Below is a small trained network, with its code and all its weights. Each question gives an input and a class and asks what happens when units are switched off, that is, made to give their printed mean instead of their output.

import numpy as np


def w(rows, s, z=0):
    codes = np.array(rows[::2]) - 128.0
    scale = np.full(codes.shape[1], s)
    scale[-1] = z or s
    return codes * scale


def norm(h):
    return h / np.sqrt((h * h).mean(-1, keepdims=True) + 1e-5)


def f(y):
    return y / 2 * (1 + np.tanh(0.7978845608 * (y + 0.044715 * y**3)))


def log_softmax(a):
    a = a - a.max(-1, keepdims=True)
    return a - np.log(np.exp(a).sum(-1, keepdims=True))


def net(x, mask):
    res = np.array(x, float).reshape(1, 7) / 4 @ E
    u = 0
    for l in range(4):
        y = f(norm(res) @ A[l][:, :-1].T + A[l][:, -1])
        res = res + np.where(mask[u : u + 4], y, B[l][:, -1]) @ B[l][:, :-1]
        u += 4
    return log_softmax(norm(res)[-1] @ U[:, :-1].T + U[:, -1])


A, B = {}, {}
E = w([
[33,136,123,149,132,106,122,122,153,162,78,120],'x0',
[150,190,91,129,181,152,71,124,53,136,159,150],'x1',
[156,166,144,175,162,83,155,139,125,114,100,255],'x2',
[141,203,181,125,72,62,81,146,130,96,91,95],'x3',
[116,220,131,99,105,119,157,45,153,87,134,152],'x4',
[98,74,106,96,135,207,40,161,185,136,82,114],'x5',
[165,67,98,80,112,121,108,46,160,204,73,134],'x6',
],0.0091)
A[0] = w([
[179,215,128,157,186,123,93,121,160,123,124,199,1],'0.n1',
[198,176,142,63,159,93,155,166,107,142,66,220,85],'0.n2',
[103,177,254,110,63,132,147,129,207,129,84,105,45],'0.n3',
[159,139,167,105,190,142,7,244,76,65,142,132,93],'0.n4',
],0.0059,0.0045)
B[0] = w([
[158,82,109,144,132,115,182,56,99,190,99,122,157],'0.n1',
[150,180,134,169,133,194,117,159,147,196,151,136,195],'0.n2',
[175,140,91,166,102,108,104,147,181,102,164,96,206],'0.n3',
[174,145,1,218,147,88,117,124,76,80,91,148,251],'0.n4',
],0.0097,0.0034)
A[1] = w([
[95,86,95,137,152,147,116,169,200,172,20,222,2],'1.n1',
[100,153,139,31,84,167,77,131,141,207,134,95,57],'1.n2',
[134,65,117,90,97,195,147,132,166,127,98,142,212],'1.n3',
[178,196,141,116,147,119,166,62,162,136,147,254,75],'1.n4',
],0.0087,0.0012)
B[1] = w([
[94,88,175,141,218,65,61,76,53,128,87,103,220],'1.n1',
[111,105,183,104,115,214,146,80,153,114,131,157,188],'1.n2',
[132,110,115,112,171,113,128,121,233,108,228,158,198],'1.n3',
[177,156,1,213,19,230,143,104,23,110,172,176,254],'1.n4',
],0.0098,0.0063)
A[2] = w([
[255,26,157,141,110,83,135,121,148,187,156,122,171],'2.n1',
[117,98,163,166,131,100,102,144,195,185,59,165,29],'2.n2',
[180,108,38,89,116,177,31,60,167,149,99,46,6],'2.n3',
[175,127,62,198,82,103,149,107,88,101,116,168,133],'2.n4',
],0.0081,0.0019)
B[2] = w([
[182,116,157,123,149,194,184,122,107,152,123,127,181],'2.n1',
[147,132,137,149,150,127,114,85,101,92,147,255,146],'2.n2',
[88,140,164,86,57,116,89,140,163,97,131,102,202],'2.n3',
[164,98,121,155,81,145,112,104,125,188,103,59,254],'2.n4',
],0.013,0.0088)
A[3] = w([
[133,191,151,171,52,17,168,142,244,132,93,111,95],'3.n1',
[105,164,111,170,97,172,71,242,118,93,117,162,190],'3.n2',
[171,98,198,42,129,117,131,68,147,185,52,98,2],'3.n3',
[96,254,36,184,135,132,154,104,98,131,133,183,124],'3.n4',
],0.0078,0.0031)
B[3] = w([
[110,149,2,33,82,119,38,167,180,79,97,102,194],'3.n1',
[183,190,99,161,49,162,130,86,79,71,82,154,207],'3.n2',
[99,151,219,140,101,115,112,115,59,176,141,159,174],'3.n3',
[168,37,102,136,75,163,174,191,111,162,135,114,253],'3.n4',
],0.011,0.0055)
U = w([
[135,92,96,103,187,167,223,194,193,144,204,88,89],'0',
[91,60,248,88,149,195,102,56,170,147,164,156,169],'1',
[81,114,117,191,234,69,86,124,98,138,71,164,90],'2',
[109,182,71,89,58,159,57,138,188,70,128,89,157],'3',
[113,163,151,144,161,55,144,180,137,80,96,190,43],'4',
[109,170,231,67,74,81,139,147,178,147,125,103,3],'5',
[242,151,106,213,86,185,164,152,36,154,108,108,211],'6',
],0.015,0.0068)

Each question gives the input, the list of numbers given to net, and the class t.
The units are the neurons (one row each of A and B). Each row of codes is followed by its name. A weight is (code - 128) times the scale printed after its matrix; where a second scale follows, it is the last column's (A, B and U).
mask holds one flag per neuron, layer by layer. A switched-off neuron (its flag False) gives its mean, the last column of its row in B, instead of its output. The means were averaged over made-up inputs and are rounded, as every weight is.
A unit's drop is (log p(t) with every unit on - log p(t) with that unit switched off) / (log p(t) with every unit on - log p(t) with every unit switched off).
The circuit of an input: a set's keep is (log p(t) with only the set's units on - log p(t) with every unit switched off) / (log p(t) with every unit on - log p(t) with every unit switched off). Starting from the 12 units with the biggest drops (on a tie, the unit counted first), units are removed one at a time, each time the one whose removal leaves the highest keep (on an exact tie, the one counted first), for as long as the keep stays at least 0.8.
units of the circuit, in order: the units of the circuit, biggest drop first
k most important neurons: the k neurons with the biggest drops, biggest first
top k neurons in layer l: the k neurons of layer l with the biggest drops, biggest first
drop when u is switched off: that unit's drop, to one decimal
input [-4,7,1,5,2,7,6], class 3: units of the circuit, in order -> [2.n3]
input [7,2,-1,7,-5,-6,-4], class 3: units of the circuit, in order -> [3.n1; 1.n4]
input [4,8,-5,3,0,-5,8], class 5: units of the circuit, in order -> [2.n3; 1.n4]
input [2,-3,1,-4,-5,4,-8], class 2: units of the circuit, in order -> [1.n4; 1.n1]
input [4,6,-1,1,-4,5,2], class 2: units of the circuit, in order -> [1.n1; 1.n4]
input [7,4,-8,7,-2,-6,3], class 5: units of the circuit, in order -> [0.n4; 1.n4]
input [-1,-4,2,1,3,3,-5], class 3: units of the circuit, in order -> [3.n1; 1.n4]
input [-4,-5,-2,8,8,-7,1], class 3: 2 most important neurons -> [3.n1; 0.n3]
input [-1,-8,2,5,-1,0,3], class 3: 2 most important neurons -> [0.n3; 3.n1]
input [3,7,-6,0,2,8,5], class 1: 2 most important neurons -> [1.n2; 1.n4]
input [-2,-5,-7,-2,-4,-4,0], class 0: 2 most important neurons -> [1.n1; 1.n3]
input [-2,4,-5,-8,-6,-5,2], class 0: 2 most important neurons -> [1.n4; 2.n4]
input [-7,3,-7,0,6,-3,0], class 3: top 2 neurons in layer 2 -> [2.n1; 2.n4]
input [7,0,5,2,-8,3,-4], class 2: units of the circuit, in order -> [1.n1]
input [0,-5,-4,-2,6,-3,0], class 3: drop when 3.n3 is switched off -> 0.0
input [3,5,0,-8,-1,1,-1], class 2: drop when 1.n4 is switched off -> 0.4
input [-3,-6,-4,-3,1,-6,6], class 1: drop when 3.n3 is switched off -> 0.1
input [8,-7,-4,7,-5,-7,-7], class 3: drop when 3.n1 is switched off -> 0.2
